Here is a tiny trained network, its code and every weight. The questions are about switching its units off for an input and a class, where a switched-off unit gives its printed mean instead of its output.

import numpy as np


def w(rows, s, z=0):
    codes = np.array(rows[::2]) - 128.0
    scale = np.full(codes.shape[1], s)
    scale[-1] = z or s
    return codes * scale


def norm(h):
    return h / np.sqrt((h * h).mean(-1, keepdims=True) + 1e-5)


def f(y):
    return np.maximum(y, 0)


def log_softmax(a):
    a = a - a.max(-1, keepdims=True)
    return a - np.log(np.exp(a).sum(-1, keepdims=True))


def net(x, mask):
    res = np.array(x, float).reshape(1, 2) / 4 @ E
    u = 0
    for l in range(2):
        y = f(norm(res) @ A[l][:, :-1].T + A[l][:, -1])
        res = res + np.where(mask[u : u + 9], y, B[l][:, -1]) @ B[l][:, :-1]
        u += 9
    return log_softmax(norm(res)[-1] @ U[:, :-1].T + U[:, -1])


A, B = {}, {}
E = w([
[235,45,120,78,75,175,188,98],'x0',
[48,143,48,250,76,253,139,48],'x1',
],0.0055)
A[0] = w([
[128,144,49,137,107,223,185,38,34],'0.n1',
[1,196,56,225,121,138,22,82,89],'0.n2',
[120,103,89,47,74,115,174,74,158],'0.n3',
[58,152,158,161,137,109,88,99,149],'0.n4',
[166,150,128,191,61,184,181,57,83],'0.n5',
[171,136,134,145,184,95,103,220,121],'0.n6',
[142,126,103,166,83,218,232,68,121],'0.n7',
[145,124,60,180,110,171,130,170,78],'0.n8',
[3,193,125,175,163,91,81,120,1],'0.n9',
],0.0063,0.001)
B[0] = w([
[146,106,71,86,91,80,255,74,211],'0.n1',
[208,146,203,96,70,41,67,109,255],'0.n2',
[93,147,135,123,190,90,48,134,171],'0.n3',
[89,113,132,145,156,133,160,193,183],'0.n4',
[66,165,84,94,109,151,129,88,196],'0.n5',
[81,46,89,131,64,116,115,91,180],'0.n6',
[65,190,86,120,174,186,157,122,212],'0.n7',
[107,118,120,70,115,121,111,138,164],'0.n8',
[156,117,72,144,221,225,218,142,222],'0.n9',
],0.0063,0.009)
A[1] = w([
[175,96,165,135,75,87,18,132,149],'1.n1',
[101,174,28,82,61,169,172,22,206],'1.n2',
[185,109,152,127,109,56,85,134,156],'1.n3',
[198,42,178,132,134,185,214,156,31],'1.n4',
[130,141,156,183,234,132,120,185,85],'1.n5',
[106,63,86,105,62,253,144,96,4],'1.n6',
[44,159,147,64,138,36,152,142,98],'1.n7',
[138,79,116,147,159,127,22,65,51],'1.n8',
[194,141,180,197,160,112,119,161,109],'1.n9',
],0.0069,0.002)
B[1] = w([
[126,138,183,230,73,154,77,199,159],'1.n1',
[116,163,186,104,99,93,110,119,247],'1.n2',
[107,108,120,183,75,140,92,117,169],'1.n3',
[58,189,109,136,167,142,162,101,148],'1.n4',
[59,71,33,141,190,174,158,164,171],'1.n5',
[101,120,104,254,130,74,129,177,162],'1.n6',
[174,164,127,131,119,153,146,73,184],'1.n7',
[162,75,189,115,105,121,106,177,135],'1.n8',
[64,48,86,170,180,70,129,128,151],'1.n9',
],0.0081,0.011)
U = w([
[67,103,27,195,191,124,141,157,162],'0',
[182,91,209,186,10,87,12,186,143],'1',
[214,145,104,154,132,197,83,152,10],'2',
[203,159,92,145,129,196,59,158,7],'3',
[94,238,170,94,92,33,164,82,139],'4',
[191,116,157,43,171,233,56,123,106],'5',
],0.014,0.017)

Each question gives the input, the list of numbers given to net, and the class t.
The units are the neurons (one row each of A and B). Each row of codes is followed by its name. A weight is (code - 128) times the scale printed after its matrix; where a second scale follows, it is the last column's (A, B and U).
mask holds one flag per neuron, layer by layer. A switched-off neuron (its flag False) gives its mean, the last column of its row in B, instead of its output. The means were averaged over made-up inputs and are rounded, as every weight is.
A unit's drop is (log p(t) with every unit on - log p(t) with that unit switched off) / (log p(t) with every unit on - log p(t) with every unit switched off).
The circuit of an input: a set's keep is (log p(t) with only the set's units on - log p(t) with every unit switched off) / (log p(t) with every unit on - log p(t) with every unit switched off). Starting from the 12 units with the biggest drops (on a tie, the unit counted first), units are removed one at a time, each time the one whose removal leaves the highest keep (on an exact tie, the one counted first), for as long as the keep stays at least 0.8.
circuit, biggest first: the units of the circuit, biggest drop first
most important unit: the unit with the biggest drop
k most important neurons of layer l: the k neurons of layer l with the biggest drops, biggest first
drop when u is switched off: that unit's drop, to one decimal
input [-2,0], class 0: most important unit => 0.n9
input [0,0], class 0: 4 most important neurons of layer 0 => 0.n1; 0.n5; 0.n2; 0.n8
input [7,-5], class 1: circuit, biggest first => 0.n9; 0.n1
input [-5,4], class 4: 2 most important neurons of layer 0 => 0.n2; 0.n9
input [7,7], class 4: 2 most important neurons of layer 0 => 0.n9; 0.n1
input [-7,6], class 4: 2 most important neurons of layer 0 => 0.n2; 0.n9
input [3,-1], class 5: 4 most important neurons of layer 0 => 0.n3; 0.n2; 0.n1; 0.n9
input [5,-4], class 1: 3 most important neurons of layer 0 => 0.n9; 0.n1; 0.n7
input [8,6], class 4: 2 most important neurons of layer 1 => 1.n2; 1.n5
input [-4,-5], class 0: 2 most important neurons of layer 0 => 0.n2; 0.n1
input [5,-5], class 1: 2 most important neurons of layer 0 => 0.n9; 0.n1
input [-4,-7], class 1: 2 most important neurons of layer 0 => 0.n9; 0.n7
input [-4,8], class 4: drop when 0.n2 is switched off => 0.3
input [-4,7], class 4: circuit, biggest first => 0.n2
input [2,3], class 4: drop when 1.n5 is switched off => 0.0
input [-3,-7], class 1: drop when 0.n9 is switched off => 0.4
input [-2,-2], class 0: drop when 0.n1 is switched off => 0.1
